Rows, each with the grade of its hidden value:
[  13   97    9  -80  -47  -84  112   40    6   99  -41  -16  -29  -82
   -8   11   25   54   19  -51 -121    7  -12   75  -58 -141   16   57
  -46  -35  -36   -9   -1  -53   84  -64  -48  -95   -4  -34  -50  -56] : N
[ 123  186  161  199  -26   61  -50  150   86  144 -169   37 -229  160
    3   64  165 -238   74 -114   58   18  -54  106  -23  222   82   91
  151  111 -119  129 -154  -84  -90 -231  -96  -40    9   43   47   83] : A
[ -72 -200 -188 -324   59 -102   36   15 -210 -103   21  106  -92  102
  117  263   67  113   39    9 -152 -399  156   -3  180 -261  -47   57
  211  -60 -150  130  -84  -88   41  110  161 -287 -302 -202  361   19] : K
[  22   11  -18   -5  -57  -12   13  115  -13   37  -34  -17  -83  -21
  -44   20   60   34   33   22  -61  -90  -19   64  -81 -163  -29   54
  -44  -13   14  -43   85   -2   52  -63 -128   -9  -75  -67   -1  -57] : B
[  39   39  -33  -62  -71  -25    8  104  -37   -8   21   43  -11    8
  -27  -30   15   80   32  -26  -62 -119   -1   60  -68 -201  -65   43
    0  -32  -62  -17   89  -64   17   16  -93  -21  -84   37   28  -53] : W
[  40   75  -13  -93  -74   23   48  117    3  -22  -12   41   55  -13
   21  -13   69   87    7   -3  -76  -94    7  -14  -75 -161  -92   63
   20  -10  -66    0   92  -54   25  -23  -78  -50  -69   15    1  -79] : X
[  11   94   29  -26  -89  -86   37   68   23  -28  -25   44  -18   12
  -10  -23  104    4   22   -5  -33 -102  -31  103  -94 -188 -101  123
   12  -53 -105  -50   70  -47   -7  -13 -156  -31  -47   22   -3  -81] : J
[  18   33   90  -39  177  -87 -124 -335  189  -16  -45   72  -20  293
 -408  -82 -234  180  152 -101  185  333 -251  192   78  185  103 -108
  169  -75  235  388  136  -95    6  -18  243   -3   56 -118   22  201] : J
[-105   53   51 -431   32 -162  264  -34 -208  212 -108   -9   -2 -186
   69   46  200  431 -201  -93 -283  -37  271 -149  -25 -219  117 -100
  142  -34 -195  176  -19  -32   18   70   50 -394  118  -59  111 -164] : J
[ -41   20  -14  -63  -34  -52    4   58    0    4  -51   71  -37   -3
 -124  -77   97  119   30   47  -58  -24  -32  121  -36 -157  -78  100
  -23  -61 -136   35   59  -77  -10   -1 -155  -59  -13   27  -20  -84] : F
[  41    8  -49  -15  -69   39  -27   40   75  -62   12   65   47   99
 -100  -21 -112   27   83   14   24   23  -87   55    0  -68  -79   42
  -33  -41  -42   20   69  -59   46  -41  -78   45  -55   15  -60   -9] : E
[   3   48   10  -98 -108  -67   26   23  135 -110    1  106   99  104
   39  -87   24  -11   91    2    9 -126  -34   43   40  -87 -172  143
   62  -45 -103  -14  107  -42  -50    8  -47  -35  -67   51   15  -84] : F
[  32   80   26   40   -2   54  -26  120   32   25    4   13  -66   24
  -43 -104   22  -50   21   17  -53   -2  -51   52  -40  -84  -79   48
   67   38   69   -6  162   24  -12  -68 -145    2  -14   32  -38  -95] : F
[   9  256   97   50 -142   84  187    5  118  -69 -214  112  -12  140
  -12  250  250 -301   78   13  123  -28  -20  -45   -1  267  -64   82
  -47   31 -463   62 -226 -114 -139  -55  -42  -55   17  -21   68  111] : N
[   6   22   14  -97  -36  -92   20  -61   86 -110  -12   66   43  129
  -29   30  -76    7   35  -13   16  -40  -54   65   25 -116  -72   68
  123  -56  -59   52   51  -21   27    7  -51  -58  -46  -41    8  -41] : N
[  34   23   18   23  -65    6  -64    3  140  101   18   21  -45  112
    2  -88 -130  -28  105  -83   16   93  -85   80   44   78  -18   19
    3  -19  110    6  109   12    7 -182   -3   45   13   25  -59   -2] : F
[   5   -8  -59  -90  -45  -10    4   81    3  -85  -45   89   16   40
  -67   20   -8   73   40   45  -70  -98  -23   74   -2 -188  -66   93
   26  -23 -174   54  -13  -92   49   21 -132  -69  -93   11   -5  -67] : B
[  30  110   35 -312   -1  -87  150   36 -180   77  -40    7   73 -150
  -11   16  154  420 -155 -145 -177  -88  153  -76 -135 -220   53 -144
   98  -31 -145  133   78 -125   -3   94    3 -228   14   28  127  -76] : E
[ -14  130   29  -89   12  -85  133   55  -29  165  -81  -43  -79 -173
  -61  -37  142  111    6  -43 -177   19   -4   97  -82 -122   42   30
  -73   -9    0   20   38  -63   56  -58  -37 -140   17  -49  -22  -69] : W
[ 198   39  311  271  -16    1 -242   18  153  250 -248  -62 -300  337
 -246   23   57  124   43 -187  287  192 -104   89 -175  283  305  -97
  217   84  202  300   26   21  -57 -313  -66  111  111  -95   27  179] : J
[  39   62    9    2  -52  -17  -45    3   76   28   20   20  -46   85
   68   28 -111  -64   28  -90  -31   28  -76   99  -17  -45  -29   30
   73  -22   44  -16   58    1   52 -161  -76    1  -34    6  -38  -26] : J
[-203 -250 -131 -208   90  -20  -30 -104  136 -180  -83  174  -54  293
   72  148   25 -128  155  230  -26 -135  -12    7  376   14 -185  281
  257  -42  -74  185  -59   51   21  -79  117 -237 -183 -277  140  -59] : X
[  26  232  129 -324   -3 -197  303  -44  -61  297  -88 -117   56 -312
   44  -61  172  378  -96 -251 -252   30  136  -59 -126  -71  166 -171
  -32   -5   47   79   96  -76   30   -8  175 -275  120  -37   56  -69] : B
[  36  -28  -96   35  -58   97  -38  106  -35   24   63    5  -86   76
   25  100 -185 -100   15   16  -56   20  -35   27  -10 -146  -30   23
   -2  -18   12  -58   14   34  120 -126 -145   45  -66  -32  -76  -34] : A
[  23   81  -11  -76 -112    4   69   92   10  -58   -1   66   62   34
    5  -15   30   28   20   21  -39 -103   13  -20  -67 -186 -113   80
    6  -26 -135  -27   77  -37    6   34 -109  -22  -49   42  -16  -87] : K
[   7  108  -38  -96  -93  -40   56   57  116  -83   42  141  139   39
   10 -162  -14  -22  119   -8  -53  -51  -61   86   66  -90 -200  170
  -12  -56 -164  -18   59 -131  -33   25  -39  -48  -49  153  -49  -86] : E
[  54   40  -18  -56  -99   81    4  119   37 -107  -18   79   79   97
  -11    7  -16   42   19   47   -7  -97   -7  -54  -61 -163 -107   69
   61   11 -110   28   82  -27   25    8 -125    6  -76   29  -26  -77] : B
[ -25  -21  -28 -206    9 -197  105   20 -208   46  -35  -13 -110 -104
  -60  123  133  233  -84  -64 -145 -178  106   97  -72 -302   54  -35
   43  -91 -159   35  -21  -88   35   92  -90 -199  -67  -92  158  -45] : A
[  79  109  150   38  -49   36   37    9  161  -53 -145   12  -55  184
  108  150   19 -266  -13  -96   79  -50    6  -57   95  276   19  -61
  233  131 -122   58  -45   64 -106 -155 -107  -73   23  -28   77   -8] : E
[  47 -142   33   97  -50   36 -239   16   78  154   43  -15 -214  255
   69  -18 -259  -50   13 -132   67   90  -27   64   88  126   73  -99
  175   17  193   10  126  149  -13 -300 -131   89   36   13  -10  -15] : F
[  21   10  -26  -84  -90  -64   19   87  -13  -64   -9   85   16   54
  -61  -41   16   84   48    5  -31 -150   12   64  -24 -207  -80   81
   19  -43 -171    8   41  -81  -10   75 -123  -41  -75   59   32  -68] : W
[ 100    6  -24 -198 -108  -15   70  121 -104 -131   12   80  113   91
   44   90  -42  170  -59  -45  -45 -246  129 -124  -63 -303  -37  -11
  172   -4 -218   70    9  -71   31  151  -79  -97 -112   42   99  -71] : N
[  44   60  -51  -51  -77  -29   35   61  -11  -27   44   24   21  -25
  -42   -6  -17   38   45  -51  -42  -76  -42   86  -53 -127  -82   -2
  -79  -58  -55  -68   97  -80   16   -1  -78    9  -79   28   18  -16] : E
[  58   75  -55   -3  -84  100   15  105   39    5  -21   30   32    5
  -68   29  -53   40   66   17  -46   26  -79   27  -95 -114  -39   46
 -106  -10  -38    7   37  -74  103  -80  -74   43  -67   -5  -93   -5] : B
[  70  130   44    8  -66  -38   20   89   78   -6   12   58   10   71
    1  -88   24  -57   80  -41  -10  -47  -62   83  -42 -113  -97  144
   67  -21  -21    2   69  -66   -6  -34  -56  -14  -45   60  -26  -42] : A
[  23 -136 -103  -54 -115   81  -65   40   46   97  133  -65  -95   98
  413  173 -415 -244  -55 -154 -135  -31   72  -76  187   60   18 -142
  127   53  131 -197   46  229  108 -336 -114    1  -38  -19  -36 -114] : F
[ -26 -111 -121 -105  -48   96  -36  130    6 -159  -12  175   55  180
  -44    0  -79   21   58  153  -37 -101   21  -35  128 -174 -150  162
  114   -7 -250  102  -40  -60   31   45 -146  -72 -103   45  -21 -109] : E
[  34  112    9 -154   -4  -23  163   87  -89  169  -77  -49    1 -184
  -94   -3  112  262  -34  -62 -169   36   52  -21 -116 -133   83  -59
  -89   -5  -27   76   32  -99   84  -18    8 -141   23  -47  -14  -42] : E
[  40  -61   74  -24   24  -37 -117 -217  197    0  -81   -5  -30  251
 -155   80 -291  101   45 -101  132  220 -145   71   49  152  135 -137
  142  -20  165  201   73   50   79 -176   34   30   49 -142  -47   85] : W
[ 135   81  214  -23   -3 -132  -66 -221  259   47 -140  -66    5  204
  -39  119 -184  121   -7 -241  137  202 -150   80  -72  169  199 -119
  234   -2  219  207   47   22   92 -259   66  -16   66 -159  -39   98] : A
[  24  -51  -81   49  -75  114  -67  142   -3   37   36   12  -78   60
  -29   -4 -136  -36   34   48  -44   15  -34   23  -14 -115  -48   20
  -45    1   18  -60   86   44   73 -119 -186   74  -41    9  -92  -71] : F
[  44   20   28 -110 -122 -116  -11   59   68 -139    8  113  103   98
  -20 -131  -14  103   28  -38   12 -174    6   68   -5 -187 -133   81
  108  -45 -187   -4  109  -70  -71   94 -169  -30  -46  143   24 -120] : F
[ -50  -94  -28 -161  -34 -164  -11   19  -41 -172   11  153  -17  179
  -15  -13   49   44   19   49   -1 -251   63   83  105 -258 -152  160
  230  -87 -248   61   15  -52  -78  149 -133 -143 -102   24  145 -107] : A
[  36  126  155   12   34  -74  201  104   81  307  -71 -136 -143  -98
  -14 -195   11 -110   39  -44 -139  115   58  -51   65   38  116   24
   58  117  232    6   95  142   26  -99    6 -136  166  -59 -112 -149] : A
[ -46   21  154   79 -127 -239  -27 -396  204  246  -90   90 -134  339
 -546 -145  -80  189  293 -198  439  394 -160  239   83  493  158 -155
 -295 -257 -121  212    6 -159 -247  -12  256  172  270   19   56  369] : N
[ -19   80  -38   -3  -39   44   44   83  -16  102   -8   12  -75  -30
  -29    4   30  -10   35   32  -99   57  -40   55  -66 -126  -47   85
  -76  -33   -8  -21   44  -21   73 -106  -81  -22  -13  -28  -76  -50] : J
[-346 -191 -255 -412  205 -277  110 -535  237 -172   -9  241   34  214
  -49  155 -210 -145  352   80  -89   79 -181  296  635  205 -151  228
   42 -225 -120  256 -212 -161   64    5  523 -365 -169 -308  173  145] : K
[  94   86   48  -64 -128   53   50  174   74  -58  -26   91  128   90
  -18 -154  -41   62   30   14  -18  -87   43 -101  -31 -150  -85   81
   97   58 -145   50   85  -31  -21   69 -135  -17    5  153  -77 -141] : B
[ -69    7  -19  -82   -5  -63   42 -102  135  -93  -64   73   15  116
  -53   84  -44  -58   69   77   -2   60 -107   96   70  -62  -88  152
   56  -78  -75   68  -23  -17   75  -73  -39  -81  -32 -128  -59  -33] : A
[ -26   28   27  -41  -11 -101  -18  -19    7  -53  -47   35  -67   53
 -107   16   90   73    2   18    0  -58  -60  137  -81 -169  -64   62
   60  -68  -39   27  107  -24   -3   -6 -141  -40  -46  -64   39  -49] : K
[  32  220  134 -376   -9 -299  211  -89 -177  174   20  -72   67 -264
   71  -63  274  490 -179 -338 -180 -134  162   12 -203 -180   56 -235
   80 -103    7   31  241 -120 -102   96  124 -255   51   32  248  -51] : E

Part 2:
[-161  -48 -181   22 -323 -396  -92  176    3   29  -72  283 -110   78
  344   75  -36 -179 -252  -65   91  -57  365   74  203 -228    3    3
  -69   91  412  243  189 -435  254  283  250 -129  139  119  205 -435] : L
[ 136 -103  -67 -124  133  -38  361    6 -215 -106   99  -72  247   96
 -219  -20 -122  -40  -43  -79  115   23 -139  189 -210   -2  -42  223
   12    9 -616  227  316  246  -35    7    3 -302  153   -3  -19 -388] : R
[-255  -14 -445   -5 -280   60 -302   89   60 -293  206  -68  101  218
   80 -138  185  125 -201 -514  142  -90  246  104 -200   65   10  117
   19  -53 -359  488  210 -309  192   46  -12 -116 -237  464  140 -272] : C
[ -87 -124  275  -75  -55 -393  -46 -186 -187  288 -174  253   11  -68
  108  149  121   32  341  215  339  163   96 -246 -115   -2  260   61
 -590   -5  255   94   -6   11   63   -5  206 -155   61  105  233  253] : R
[ -78  162 -225   -4   80  156  222 -106  230    2   61   35  106   63
    1  -43  148 -145  -51 -117  -67 -257 -241  -86  120  107 -232  -44
  148 -125 -234  -75  233  -49 -232  -83 -127 -134  -57  148    5 -177] : V
[ -71   38 -225  -54 -469  -40  -66  207 -351 -190  450 -112  159  219
   54 -212   82  180 -114 -341  139 -278  245  118  -71   15 -194  203
  102  130 -123  417  313 -162  249  179  165 -283  165  117  183 -271] : G
[-226  189  219  -71   35 -379  283 -168  233  320 -357  365  185  -18
   98 -107  122 -172  146   58  -37 -224 -176  -58   15  285 -287  -32
 -149 -194  -63 -145   85 -203 -112 -234 -119 -198 -210  115  -96   83] : L
[ 112 -198  -55 -247  196    8  105 -140  146  -12 -201   82  -53  128
   14   68   57 -143  172  -83    0    7 -184   35  100   95  -51 -142
 -208 -163 -167 -147   89  222 -165  -94  -71  -15  -10  -57  142 -439] : V
[ 178 -106  -99  228 -134 -389  313  238  271 -125  -11  137  253  177
  234   33  -72 -119 -380  246   40   38   15  250  233  -76  201  -22
   86  241   31   64  292 -113  319  237   94 -151  220   86  -25 -391] : S
[ 373 -361  -63  -85  309  255 -168 -127  111 -281  -60  -25  -38   30
  270  -80   66 -269  -37  152 -158  106 -163  -21  -79  265   93 -371
  -51   48 -129 -112  -72  298 -304  -86   42  162   43  -13  269 -586] : T
[-221   34  -80   36 -177 -494  225  186 -140  -31 -120  419  221   56
  211 -150 -113 -488 -357  -95  -53 -102   97  223 -114 -170 -304  199
  170   17  -31  202  243 -443   26  204   62 -320  123   36 -126 -333] : V
[ 256   93  119  162  173  111  215 -245  383  -21  -85   91  159  -62
  157  -82  218  -91  -20  412 -190  -15 -446 -264   79  295   30 -357
   54   59 -223 -258   25  275 -196 -234 -205   88 -128   65  101  190] : M
[ 171   80 -366  206 -134  113  293  161  193 -274  215  -14   31  166
  106  -79  -51  -81 -370  -41  -51 -221 -101   75  301 -166 -248   -2
  440   76 -100   40  259   13  184  138  -47  -57  171 -108   47 -474] : G
[  86  -18  425   24  358   96  -56 -314  -57    0   82  -37  123  -18
 -101 -298  -20  248  318   92  114   84 -121 -101 -450  366  122  -90
 -187 -123 -647  333 -257  294 -194 -348  -25  117 -406  164  128  131] : P
[-348   90 -221 -108 -567 -137 -312   97 -399  -62  162   67 -123  104
  -18  -69  232   93  118 -567  390 -204  336  -64  -97 -163 -187  327
 -148   73  255  426  196 -337  298  242  247 -292  136  183  214  -90] : U
[  -4  -61  506  384   78 -426  137 -132 -119   -7 -404  569  -63 -240
   81 -131 -116 -250  -69  428  159  256  -64 -110 -397    1 -172  190
  -86  143  172  -40 -264  137  210  -45  128 -103   61 -205  -64  259] : S
[  55 -164  216 -332  170   51  117 -164 -108 -104 -544  -51   95   16
 -383  114  352 -180  471 -192  354  305 -381  -94 -142  -90  187  261
 -200 -152 -266 -104   86  181 -228  -61 -139  -94  296  237  -61   86] : U
[-149   61 -108  -62 -181   40   40  -26  -96 -148  133  109   76  177
  -17 -141  221  -59  127 -317  121 -152  -79  -84   24  -89 -269  149
   40 -174  -21   31   99 -105  -46   12  -88  -78   71   38   86   76] : C
[ -49  -10  532  -75  272 -219   25 -344  -41  308 -456  367 -279 -222
  -32   30    7 -103  450  185  208  121  -62 -231  -97   87  -64  -40
 -403 -111  274  -82 -258  130 -127 -178  167   27  -44 -108  172   55] : T
[  47  -99 -126   57 -156  101  -74  -18   47  -68  151 -107   -7  252
   28 -107  132  187  101  -62  139 -186 -150  -70    3  128  -66  -23
  -53  -23 -311   31   55  287  105    3  -79 -105 -152   12   62 -127] : P
[  60   83  -96  491  -46 -221  132   49  493   46  472  255  174  105
  581  -92 -133   35 -549  502 -307 -278  164   44  292  332   57 -443
   68  260  190    4  142 -171   99   44  184    1 -162  139  199 -228] : T
[-276  112 -332 -201 -437   17 -357   54   -1   13  135  -29 -255  288
   68 -161  236   88  209 -659  168 -400  115   -6  180  -56 -237  -52
  -69  -77   37  291  114 -217  124  190   46 -100 -245   98  196 -414] : T
[ 115 -169  307  -77  123   66 -137 -190 -346  -42   56  -96    7  -55
 -142  -40   89  219  376   44  372  232   40 -171 -351   76  283  137
 -333   30 -161  306  -97  259  -24  -72  208  -28   97  145  263  100] : L
[ 147 -425  213 -120   -7 -371   24   43   32  -47 -306  249 -120  282
   76  123  -33 -150  155   92  127  227  -78  176  170 -148  195  -83
 -342   11   89 -171  -32  271   87  197   40   15  172 -164   74 -338] : U
[ -18  162  -49  -21   86  162  236 -296    6  136  255 -147  266  -30
 -270   82  237  278  194   43  170  -47 -278 -243 -205  267  139   67
 -258   13 -599  126  327  323 -130 -206  -87 -296 -139  296  118  343] : M
[-104    4 -171 -244 -197  -48   66  -35  145  102  -82    3 -151  292
 -124   48  118  148  198 -345   81 -245 -129   61  241   32 -205  -36
 -155 -147 -277  -29  226  183  106   10 -139 -167 -169  -25   77 -342] : R
[   4  266  -79  264 -262  -16  192   56  287 -191  355   54  157  199
   76 -262   97  266 -181 -109  -30 -307   -9   65  203  174 -233  -60
  243   87  -93  120  151  -83  306  -50  -55   -5 -101   72   93   -2] : Y
[ 151 -108   93 -224   36   52   26 -100 -175    3   95 -229  -21   96
 -260  103   43  329  295 -113  308  148   16   10  -51  -20  328   56
 -295   44 -375  348  178  302   73   15  122  -86   68  155  271 -203] : P
[ 405 -218 -300  216  112  287  143 -103  191 -480  316  -89  406  191
  188 -192  212  -45 -128  185  -53   52 -439 -149 -170  217   54 -145
   91   10 -494 -140   53  462  -41 -177 -280   64  -42  -51   93   71] : G
[  98  -31  201  -16  181  148   -3 -236  127  -85   15   73  226   93
  147 -186  378 -194  358  108   14  -19 -394 -304   38  155   78 -209
  -86 -171   18 -239 -149   50 -454 -155 -155  185    7  139   98  346] : Y
[ -43   23  244  193 -314 -266  122  -39 -114   25   46  199   93  129
   -9 -101  150  227  179  140  275  -24  -84 -168  -52  -13  -92  192
 -169   19   31  -13  -12  178  332   -9  -35 -146   30  -84   42  489] : P
[  85  -72   77  -56  -34   37   58  -81  -55   -3   40   92  -37  108
   49   31  131 -155   42  136  -89   -5 -233 -126  125  -59   -4 -162
  -31   37 -104 -139  119  224 -252  102  -52  -48  119  -18  146   -9] : M
[ -94  313   31   75 -173 -267  251    7  341   49  121   68  333   80
   62 -102  161  227  -79  -64   51 -169   86   86  182  225  100  -56
  -17   82  -72  260  298 -366  223  -85   28  -95  -92  411  103   48] : Y
[-202 -120  250   13 -227 -514  -57  -91 -231   38 -169  637 -402   72
  -18  143  -90 -157   86  -86  144  271  118  -18    0 -435  -57   56
 -406   84  330   49  -83  142  222  284  139  -42   68 -300  225  113] : U
[ 315 -162  393  -30  245  141   40 -310 -297 -265  149   30   37  -73
 -177 -191   -2  302  339   71  199  287  -61 -125 -441  224   21   47
 -276  -12 -302  189 -216  557   75 -328   62  139   19 -182  360  181] : L
[-121  286  -13  307 -248 -242  250   47  116  -85  413  184  196   19
   60  -90  -87  364 -377   20   33  -92  340  104   11  104  -53   98
   70  179  -53  414  276 -247  451  -34  160 -135  -30  232  220   88] : V
[-216 -113   74  -80  158 -107 -217 -231 -117  157  -19  218  130  -67
  313  -24  170 -201  226   79  155    5  134 -298 -210  135  111  -34
 -380 -243  183  117 -104 -308 -362 -145  139  -13  -78  320  225  134] : G
[-175  156   93 -229  -48  262 -112 -256 -317  -59  199  -49   45   26
 -208 -245  270  179  394 -404  140 -169  -72 -225 -296  190 -295  134
  -92 -226 -349  226    1   59 -223 -252  -74  -64 -130  152  214  248] : R
[  74  -32 -257  170  -94  325 -127   18  335 -219  416 -310   46  404
  -15 -174  138  390  -40 -164   31 -212 -180   30   86  200  135 -177
  121    8 -639  172   85  296   77   18 -166   44 -365  245   59 -199] : L
[-108    7  162  261 -319 -569   62  144  233   65 -174  510   26  191
  414 -281  -55 -237 -276  183 -201 -253  -28  175   90  169 -354 -178
   69  136  136 -130  -27 -129  250  124  -18 -141 -202 -164 -115 -191] : T
[ 144   71   51  156  -96 -105  319  -11  175   -1   80   53  357   72
  151  -79  173  -20 -135  343  -77 -130 -251  -79   97  230  -21  -90
   79  109 -171 -148  249   75   -4  -71 -104 -170   89  121    1  150] : M
[  65 -276   -7  -68  261  218  -50 -168 -247  -72  -41   73 -162    1
  -18   28  -52 -269   45   77   10   45 -174 -121 -233    3 -162   18
  -60 -103 -284  -83  -32  373 -374  -18   22 -103   79 -109   95 -312] : P
[-146  -13  379 -242   62 -379  -81 -222 -173  304 -507  367 -144 -146
   80  -68  109 -265  484  -51  250   36  -12 -174 -144   10  -96   19
 -411 -139  297   64 -173 -143 -112  -69  153  -75  -48  -47  127  -49] : C
[-306   82 -293  -98 -237 -126 -120  181   65 -116  163  159  204  235
  369 -227  132 -336 -285 -353 -188 -322  198  152  134   -3 -220  -81
  234 -137   15  229  233 -691 -230  147    5  -78  -37  374   64 -399] : C
[  -4   67  292  -63  -64 -104 -102  -97 -386  -42  129   29   84 -123
  -20 -230   73  172  270 -130  329   12  260  -69 -313  135    1  180
 -190   73  111  471  -45 -153  123  -85  322  -71  121  135  292    6] : S
[  42 -113  142   35   53  114  -29 -163   53 -173   25  107   60  159
   29  -87  257  -35  223   34   72  114 -260 -215  -11  -19   64  -63
  -89 -153  -91 -146 -120  187 -193  -66 -161  147    3   67  121  326] : V
[   1   56  176 -145 -266    1  -57  -78 -345  -75  217 -111    0   99
 -280 -174  165  447  379 -335  354  -49   70  -16 -226  129  -65  221
 -237   82 -207  356   88  229  296  -40  130 -174   25   19  247   82] : C
[ -65  379  -79  149 -213  -94  432  -16  170  -73  150  215  299  -37
   70 -184  175  -28 -219  -33 -106 -356  -83  -28  137  248 -486   71
  256   63   88  -84  328 -240  138 -161  -49 -220  146   58   40   93] : Y
[-115  110  -42   73 -207  -26 -100  -19  287  -27  139    7  155  164
  205 -129  267  198  -24  -50    2 -183   62  -72  128  265   67 -154
  -35  -16  -30  105  113 -231   66  -76  -26   11 -171  400  164   76] : V
[   1 -159   28  -11   58  193 -207 -197   19  -25  130 -174  256   91
  100   -8  373  183  269  132  225   51  -95 -314 -178  289  345  -38
 -306 -127 -222   45    8   77 -223 -186  -37   -8  -75  471  184  342] : P
[  91 -215   91   15  168 -196   70  -53  228  -89 -225  243  191  150
  290  -78  120 -347   69  158    7   56 -189  -17   94   52   86 -158
 -107 -142   83 -194  -86  -81 -202  -40  -79  107   38   64    0 -127] : U
[-276  233 -130 -138 -114  110 -141 -158  138   23   58  132  203  142
  245 -349  473 -291  272 -352  -84 -446 -263 -263   58  229 -366 -167
   60 -297   24  -99   -7 -391 -455 -147 -212    5 -247  239   32  163] : S
[-155 -240  173   70  -56 -292 -430 -100 -203    0 -278  516 -390  -30
  326  -50   -4 -454   66   30   89  157  104 -168 -167 -229  -36 -116
 -264   40  422   54 -324  -64 -105  231  206   73  -44 -131  185 -135] : U
[  80 -194   61  138 -186  188 -322  -10 -124 -211  355 -107  -62  276
  123 -211  122  262   75   27   83  -66   -2 -103 -100  120   44 -106
  -41   32 -239  130 -127  301   33   44    3   76 -130   51  209   46] : M
[  67   19   52   12  168  174  -62  -94  -24 -229  148   88   33  -26
  178 -292  -12 -142 -107  -66 -156  -96   55    6 -139  204 -223 -153
  190  -52 -124  183  -70 -108 -234 -146   69  127  -43   80  222 -326] : C
[-181  -13  364 -127  -59 -508   55 -108  -21  216 -256  283  382   16
  217 -102  201  -35  241  144  162   51  101  -68 -149  230  120   41
 -392 -187   37  122   20 -365  -34 -209    5 -101  -82  345   74  334] : M
